In the rows, 128 means zero.
Here are made-up nodes, facts about them, and rows of numbers that follow some of those facts. Name the node behind each unnamed row.

Some facts about the nodes:
flaski ξ puso; puni ξ skiskofis; tute ξ paskubo; bero ξ nibu; dagel ξ plibetes; dalam ξ gritrigral
fliklam ξ grovu; drora ξ fliklam; drora ξ rogir; runu ξ puni; gamir ξ riskom; zaske ξ goplar
flofle ξ nibu; skupliror ξ skisiflum; groden ξ nuflibol; teskel ξ fonobi; gritrigral ξ dalam; gritrigral ξ mobuk
plamek ξ zasom; trefovo ξ kotres; grirun ξ tekla; grirun ξ droplel; skitek ξ brebraze; trupligo ξ vamo
getra ξ klidrim; foruk ξ skiskofis; foruk ξ runu; briflamos ξ flaflin; kledrok ξ skugil; kupludak ξ viskini
stofun ξ riskeko; pluzom ξ plogrim; trugum ξ kotres; trugum ξ gogan; pigur ξ nuflibol; flaflin ξ flaki
flaflin ξ briflamos; sistar ξ nibu; sistar ξ fogrus; kelon ξ riskom; kelon ξ goplar; nistakam ξ plafestes
dralur ξ skolila; dralur ξ zekin; draros ξ flidra; zokidrak ξ rumek; rido ξ trefovo; riskeko ξ stofun
klibrom ξ stofun; vogel ξ plita; matra ξ dalam; plofil ξ lenestor; vosta ξ duzakur; vutir ξ tute
dugum ξ fliklam; dugum ξ drora; postok ξ getis; klidrim ξ getra; bober ξ stiklol; viskini ξ kupludak
belok ξ trepabuk; kleklos ξ gritrigral; gredrun ξ dralur; gredrun ξ staskur; trepabuk ξ negus; trepabuk ξ nodo
zepa ξ skupliror; bramoka ξ zasom; flidra ξ fefasim; fogrus ξ nibu; klepa ξ bober; tezul ξ grostokla
motrotuk ξ pigur; lenestor ξ gamir; trurun ξ zabros; rogir ξ grovu; rogir ξ drora; nodo ξ belok
mobuk ξ gritrigral; mobuk ξ kleklos; kotres ξ lebromir; zasom ξ dadel; stukom ξ drilol; flikla ξ puso
rumek ξ mogo; gapam ξ toflim; gapam ξ tekla; truple ξ trefovo; truple ξ lebromir; brebraze ξ skupliror
kleflugur ξ flofle; fidu ξ fovas; vamo ξ gredrun; briplun ξ derekek; mogo ξ zokidrak; ditrom ξ kledrok
skede ξ drime; troflir σ klagim; tastotuk σ foruk; nuskos σ zaske; tute σ branutro; bero σ skisiflum
dagel σ dretra; staskur σ nodo; brosano σ bruska; leram σ zaske; leram σ mugas; gaplavis σ draros
puso σ mogo; puso σ brasen; gedrum σ drilol; gedrum σ stukom; mugas σ draros; mugas σ gapam
gritrigral σ brasen; gritrigral σ grobe; plamek σ mogo; plamek σ bruska; trefovo σ stukom; getra σ gano
trudopil σ getron; foruk σ ploma; kledrok σ stesko; kadrir σ piplu; pluzom σ plafestes; trugum σ drilol
trugum σ brefluk; trugum σ vaniflir; bruska σ zeskar; rimuk σ plibetes; siklem σ leram; siklem σ tupil
tupil σ foruk; flaflin σ postok; sistar σ viskini; kelon σ skolila; kelon σ vaniflir; plogrim σ kelon
dralur σ bruska; tino σ skuvi; draros σ drubovu; zokidrak σ grafli; zokidrak σ volo; rido σ brosano
tekla σ dagel; bofos σ briplun; bofos σ goplar; grobe σ klibrom; zegrifun σ gropal; zegrifun σ foflas
zegrifun σ kupludak; pelomel σ zekin; pelomel σ gubol; branutro σ grobe; skugil σ gano; klaflir σ fovas
mabo σ grirun; mabo σ ploma; mabo σ nali; leplas σ piplu; leplas σ zokidrak; pakuflor σ stesko
pakuflor σ naploter; klibrom σ volo; matra σ sistar; gostam σ tastotuk; klosa σ plibetes; plofil σ rine
plofil σ bober; drupli σ kelon; drupli σ tezul; flaki σ grobe; brifler σ zuklos; dugum σ mogo
goplar σ brasen; stesko σ zeskar; kitrok σ ploma; bober σ stofi; bober σ tezul; lika σ ploma
dedro σ mabo; plibetes σ leplas; grostokla σ dumak; belok σ tute; kubra σ fogrus; dretra σ trugum
kleklos σ branutro; kleklos σ staskur; muplel σ zaske; muplel σ mugas; muplel σ kubra; stofi σ skolila
gredrun σ klibrom; gredrun σ zeskar; gredrun σ rine; fefo σ mugas; trepabuk σ flesim; flidra σ brabran
dotigro σ dono; klepa σ gredrun; klagim σ teskik; volo σ brabran; tezul σ naploter; brasen σ trudopil
vitul σ stesko; trurun σ trobuk; solan σ gedrum; solan σ rido; drefiku σ drilol; lebromir σ dotigro
nodo σ brabran; drigrabrem σ nali; mobuk σ rumek; plafestes σ ditrom; plafestes σ laflus; rumek σ getis
truple σ viskini; truple σ briflamos; truple σ zekin; brebraze σ dono; brebraze σ ploma; fidu σ zeskar
briplun σ nogror; briplun σ kadrir; mogo σ brasen; mogo σ negus; mogo σ naploter; brubre σ dedro
brubre σ fibuplor; stutros σ branutro; ditrom σ plofar; troflir κ getis; flaski κ flikla; derekek κ briplun
puni κ foruk; nuskos κ brebraze; bero κ kleflugur; fefasim κ draros; gogan κ trefovo; drime κ bruska
dadel κ getra; runu κ skiskofis; gamir κ lenestor; zaske κ goplar; flofle κ nibu; skupliror κ skitek
gedrum κ bukla; groden κ nuflibol; gritrigral κ kleklos; trefovo κ zefu; grirun κ rumek; skitek κ drefiku
getra κ bramoka; drilol κ loskir; foruk κ kupludak; briflamos κ flaki; skisiflum κ zepa; pluzom κ solan
trugum κ truple; bruska κ skede; pigur κ groden; rimuk κ stesko; siklem κ stofun; dumak κ gedrum
kelon κ zaske; tino κ flidra; draros κ tino; riskom κ kelon; zokidrak κ tekla; tekla κ toflim
riskeko κ siklem; leplas κ brosano; klibrom κ riskeko; matra κ dalam; fonobi κ gropal; klosa κ gamir
flaki κ fibuplor; vutir κ paskubo; goplar κ klosa; gropal κ teskel; klidrim κ dadel; getis κ postok
nibu κ fogrus; keflas κ pluzom; zefu κ kotres; viskini κ puni; belok κ negus; kleklos κ matra
loskir κ stukom; fibuplor κ flaflin; trepabuk κ belok; zepa κ skupliror; bramoka κ zasom; toflim κ gapam
fogrus κ sistar; motrotuk κ pigur; lenestor κ plofil; solan κ plogrim; drefiku κ nuskos; lebromir κ trugum
nodo κ trepabuk; paskubo κ tute; skiskofis κ viskini; mobuk κ gritrigral; kotres κ rido; droplel κ zokidrak
zasom κ plamek; flikla κ puso; rumek κ droplel; truple κ gogan; brebraze κ brile; kleflugur κ flofle
mogo κ grirun; fovas κ fidu; getron κ pakuflor

Some nodes and their rows:
[140 140 155 116 110 112 149 141 130 112 120 109 107 116 170 119  99  87
 136 107 146 160 105 138  84 170 116  97 100 169 103]: dotigro
[112 161 135  62 101 140 159 132 124 105 189 162 130 102 119 132 177 167
 157  79 125 134 156 114 118 118 127 165 123 159 162]: drefiku
[120  99 129 130 120 128 121 137 126 132  94 148 135 138  96 107 143 136
 106 189 134 128 129 108  78 125 152 108 124  81 191]: brasen
[142  68 120  73 150 128 143 102 117  54 141 133 130 161 109 142  49 122
 134 148  77  55 159 107 128 106 179 101 128  75 200]: gritrigral
[113 119 136 120 126 126 125 138 124 135 120 141 134 142  92 109 114 130
 119 167 129 116 139 105 103 127 167 116 120  91 172]: trudopil
[125 146 119 158 141 124 133 136 130 146 133 135 103 145 127 118 113 124
 125 118 132 120 116 151 128 124 128 120 155 128  86]: fonobi
[118 135 122  86 108 121 153 104 115  74 125 146 128 144 107 126 175 194
 149  93 142 120 124 130 100  92 138 147 158 148 166]: kelon
[129 129 123 155 131 126 123 116 127 129 114 116 141 135 129 139 127 136
 127 120 119 125 119 129 153 124 124 138 129 151 110]: vamo
[130 136 121 167 124 132 128 128 135 161 117 140 120 121 129 125 145 125
 118 135 120 145 118 141 129 135 103 125 139 137  96]: zuklos
[109 119 133  94 126 123 134 138 120 109 129 149 124 149  89 104 124 149
 123 156 143 109 139 112  84 113 175 117 133  81 193]: brosano
[155 102 110 118 164 130  94 221 132 122 194 131 100 124 187 126 104 107
 109 129 136  78 130 148  91  91 122 121 146  72 152]: leplas
[131 137 118 174 122 133 127 132 135 169 117 143 119 122 128 124 144 123
 115 133 115 139 115 139 129 134 104 128 140 142  81]: laflus
[ 87 113 147 122 103 153 111 161 141  98 102 105 155 148 148 142 146 114
 131 135 116 106 125 116 145 148 104 155 171 156  82]: stofun
[107 153 132 187 125 124 143  96 119 157 141 103 166 143 115 120  35 143
 120 120  95  94 135  80 201 140 154 159 126 125  70]: truple
[131 138 113 173 135 126 132 128 133 155 111 140 103 141 127 116 133 129
 117 127 130 130 105 159 121 126 113 116 161 131  81]: fovas
[131 140 114 176 133 127 132 132 132 153 111 140 103 140 129 117 132 129
 116 128 129 130 106 157 122 126 112 116 162 128  76]: dumak
[129 129 118 155 132 123 123 117 126 127 111 116 130 145 132 134 124 138
 126 117 121 118 114 137 150 121 124 133 144 144 100]: flikla

Rows to name:
No name comes twice in this set of rows, the named rows included.
[121 120 133  92 147 129 113 179 125 126 183 133 129 130 135 121  89 114
 123 141 126  88 156 110 113 116 169 129 108  82 179]	bofos
[147 129 146 137 107 114 148 136 132 120  96 115 105 115 164 118 121  92
 128 119 144 166  97 143  73 166  98  94 109 167  96]	fibuplor
[153 113 158 110  99 113 143 106 128  94  76  84 133 105 168 140 129  93
 142 115 148 183 102 128  98 174  94 104  75 189 126]	foruk
[120 130 114 234 124 114 124  99 125 164  55 122 140 167  97 121 109 141
 101 144 104 108  96 137 146 123 138 124 153 155  67]	briflamos
[162 115 145 145  94 111 153 121 135 114  55 113  98 108 172 117 149  90
 123 133 158 201  77 156  44 178  72  74 108 173  98]	ploma
[122 150 121  81 107 125 170 103 114  64 171 137 130 128 134 127 151 204
 156  67 143 113 128 117 128  95 118 163 168 133 142]	trugum
[138 152 152 120 123 107 162 135 125 104 151  99  96 130 175 108  56 103
 141  90 159 138  99 134  96 160 120 100 125 135  80]	lebromir
[115 159 138  64  99 145 156 137 126 116 188 158 138  93 118 135 177 159
 156  85 119 139 163 105 127 124 127 169 111 165 161]	tekla
[138 131 172  85 102 114 142 136 124  97 128  81 156  95 167 153  99  81
 155  91 134 160 134  98 120 178 134 127  32 213 155]	brebraze
[139 118 110 141 144 127 157  68 124  91 122 129 114 158 114 145  67 121
 143 103  74  84 128 146 174 120 136 114 159 144  84]	mobuk
[157  99 116 122 150 135  98 205 136 139 175 134 116 107 175 132 127 107
 108 139 126 101 137 134  97 109 113 126 127  88 154]	kadrir
[139 142 157 100 122 115 149 120 132 109 114 100  98 119 159 125 111  84
 149 111 166 180 104 149 102 175 112  92 100 150 105]	tupil
[109 104 129 118 133 108 126 112 112  90  88 128 138 179  74 113 112 166
 120 159 148  95 123 113  92  99 198 115 132  94 205]	mogo
[122 138 126 144 134 127 124 122 126 131 135 114 141 138 130 140 104 130
 132 108 111 112 130 127 166 124 140 145 126 147 103]	trurun

Now the same nodes, written a new way:
Some nodes and their rows:
[127 123 126 125 142 132 114 125 131 133 117 107 128 107 126 128 141 111
 101 115 122 151 147 142 146 129 131]: brile
[126 126 127 128 131 125 135 133 127 116 129 128 115 139 120 124 134 125
 135 126 119 122 115 112 128 126 114]: zepa
[137 124 126 131 140 129 130 133 120 131 132 130 125 108 123 129 130 127
 112 134 124 129 121 147 127 124 119]: drubovu
[127 154 127 127 108 132 143 123 123 132 131 125 135 127 131 131 144 117
 127 146 113  87 123 141 140 118 103]: lebromir
[137 114 124 132 148 126 125 140 130 131 136 129 117 105 118 128 124 130
 112 129 132 142 119 153 122 126 120]: zekin
[127  98 124 135 138 124 134 130 130 112 133 116 116 112 119 121 133 127
 132 128 129 142 107 120 120 126 108]: viskini
[125 135 128 127 121 128 121 132 137 135 125 127 131 138 135 129 121 129
 141 124 135 129 137 142 123 133 142]: trudopil
[135 141 137 121 116 135 131 120 106 135 124 148 121 131 125 133 146 133
 115 128 103 119 126 126 137 124 125]: muplel
[126 115 123 131 147 129 128 121 124 120 120 100 131 101 123 123 145 106
  97 122 120 147 141 123 152 124 114]: gapam
[126 123 127 127 142 130 115 125 127 134 120 123 130 109 127 130 139 116
 100 115 126 144 141 138 144 130 128]: toflim
[138 121 125 131 144 127 124 137 129 131 133 129 118 109 119 130 127 130
 113 129 128 141 121 149 123 127 122]: gubol
[110 127 133 138 108 123 146 130 144 115 127 133 143 138 139 115 137 127
 149 108 146 134 139 106 132 139 123]: zokidrak
[136 143 127 124 126 125 131 134 135 134 130 139 117 123 124 130 128 133
 120 135 125 128 123 152 124 122 123]: drime
[118 120 126 116 144 128 109 129 144 124 121 117 116 149 125 138 119 125
 144 122 127 116 117 105 122 129 139]: kelon
[121 122 121 129 137 127 113 136 155 136 127 106 138 129 138 133 107 122
 148 124 152 128 136 152 117 135 148]: naploter
[127 137 126 126 124 122 141 129 138 118 130 131 117 129 123 124 133 128
 130 133 125 124 116 121 127 121 108]: runu
[136 135 127 127 136 127 124 137 118 133 131 135 117 132 122 131 124 131
 123 129 121 126 124 144 125 127 129]: paskubo

Name these rows:
No name comes twice in this set of rows, the named rows included.
[120 129 135 135 109 130 148 129 134 121 126 122 142 141 137 116 131 134
 156 117 136 139 142 114 123 137 130]	flidra
[111 123 129 117 127 129 116 120 150 124 118 117 127 153 135 134 124 125
 152 116 132 120 130 104 125 133 143]	bober
[101 103 133 117 128 135 123 120 159 110 120 114 120 130 131 139 157 114
 141 101 126 107 111  70 139 134 109]	trefovo
[100 128 134 119 112 128 120 114 149 123 113 135 139 153 144 130 137 120
 145 100 140 123 143  85 141 140 146]	plamek
[135 123 132 125 122 132 124 124 113 134 127 137 120 129 125 131 135 135
 128 128 116 135 122 136 123 129 135]	tino
[106 132 131 115 123 132 110 114 149 126 103  99 133 150 139 128 139 110
 137 100 125 144 157  98 147 136 148]	plofil
[132 164 129 128 102 122 137 136 136 135 129 142 125 142 133 121 125 140
 140 130 130 135 136 151 122 128 132]	rimuk
[121 117 128 129 135 136 122 133 149 135 128 104 142 129 138 133 117 126
 151 119 146 129 138 138 117 137 143]	negus
[115 110 129 129 137 125 131 122 134 116 125 136 130 113 128 127 142 117
 112 112 134 130 127 100 142 131 115]	gamir
[121 127 120 134 134 125 116 139 155 136 130 105 142 127 139 128 105 123
 151 127 155 132 140 159 116 136 147]	zeskar
[132 102 122 138 139 128 138 125 116 119 135 117 130 107 122 122 130 122
 125 142 127 128 111 130 126 123 109]	zaske
[122 112 122 123 153 131 106 134 153 135 125 112 126 120 129 139 113 121
 135 125 142 125 124 146 119 131 140]	skolila

Now the same nodes, written a new way:
Known rows:
[138 144 123 156 110 138 136 134 149 143 127 179 137 150 100]: bero
[120 138 126 155  95 172 138 153 116 115 123  90 134 142 153]: stiklol
[140 133 119 180 112 144 135  78 143 109 105 117 143 136 143]: belok
[135 134 107 163 102 141 111 151 158 102 131 133 130 133 140]: fonobi
[157 149 142 113 141 110 127  26  74 183 113  90 129  96 136]: brebraze
[144 135 113 174 105 136 125 126 162  66 110 142 152 144 146]: leplas
[137 130 117 116 107 118 125 185 127 105 132 150 122 127 137]: briflamos
[143 129 109 103 114 117 122 114 125 149 137 133 126 123 138]: mugas
[138 138 112 152 112 136 128 141 142 123 129 132 130 132 132]: loskir
[158 125 118 102 122  87 134 114 108 146 131 155 129 113 122]: vogel
[121 141 131 148 104 167 138 135 103 126 122  80 128 141 163]: droplel
[142 118 132 140 108  73 134 198 117  77 119 154 124 111 136]: getron
[149 136 130 121 113 121 144 133 112 127 126 143 126 129 127]: teskel
[126 126 124 123 102 154 169 183 117  91 130 106 120 152 162]: naploter
[137 145 129 100 111 124 115 147  94 106 124 115 129 129 135]: dono
[147 110 109 114 124  87 147 157 104 190 156 152 105 103 140]: dretra
[148 137 139 177 109 162 102 124 167  79 229  85 153 137 145]: lebromir

Rows to name:
No name comes twice in this set of rows, the named rows included.
[138 136  86 194  63 142 109 143 124  98 117  99 110 116 129]	riskom
[152 129 129 142 104 120 143 138 150  42 110 163 147 143 147]	klibrom
[145 135  79 164  77 125 156 156 109 130 126 130  84 128  90]	kelon
[146 150  85 118  86 136 134 130  93  74 110 100  94 134 108]	zaske

The same nodes again, as new rows of numbers:
Some nodes and their rows:
[ 95 142 141 149 141 122 124 122 141 184 125 109 112  93 108]: nibu
[ 95  90 128 121 113 112 131 108 132 172 129 133 108 104  92]: fefasim
[155 172 143 177 169 155  67 131 140 111 130  74 110  98 183]: gapam
[124  98 128 137 110 128 125  90  94 135 116 135  92 167 104]: skisiflum
[170  81 148 136 157 132 128  87 134 104 142 108 100 150 133]: kleflugur
[146  93 155 103 142 135 104 102 161 151 120 139 132 158 136]: flikla
[103 110 135 138 145 123 113 121 143 149 143 146 118  78 121]: brabran
[126 134 124 129 104 120 165 151 141 132 150 114 158  95 115]: kledrok
[128 123 158 119 134 146 100 112 143 165 119 151 141 146 136]: naploter
[117 173 124 162 151 126 190 132  76 125 113 143 124 182  98]: staskur
[107 112 145 131 131 127 118 119 141 158 144 126 117  77 122]: riklom
[133 124 144 138 125 144 113 102  96 122 129 120  96 133 136]: dono
[126 124 160 114 134 147 100 111 140 165 117 147 135 145 137]: fuves
[105 106 134 138 128 175  38 196 107 168  69 110 148  90 195]: kotres
[147 113 164 115 163 138 113 104 165 160 121 127 133 158 137]: flofle
[122 100 148 127 142 129 119 116 154 144 154 120 119  70 132]: vosta
[141 146 112 137 126 130 152 136  95  84 131 138 128 151 132]: fefo

Rows to name:
No name comes twice in this set of rows, the named rows included.
[121  96  85 147 105 153 104 204  58  89  84 113 136 111 172]	trefovo
[106 220  74 108  72 108  66 134 158 103 115 192 159 161 128]	goplar
[154 157  90  70  85 103  80 111 190  65 147 176 155 155 142]	kelon

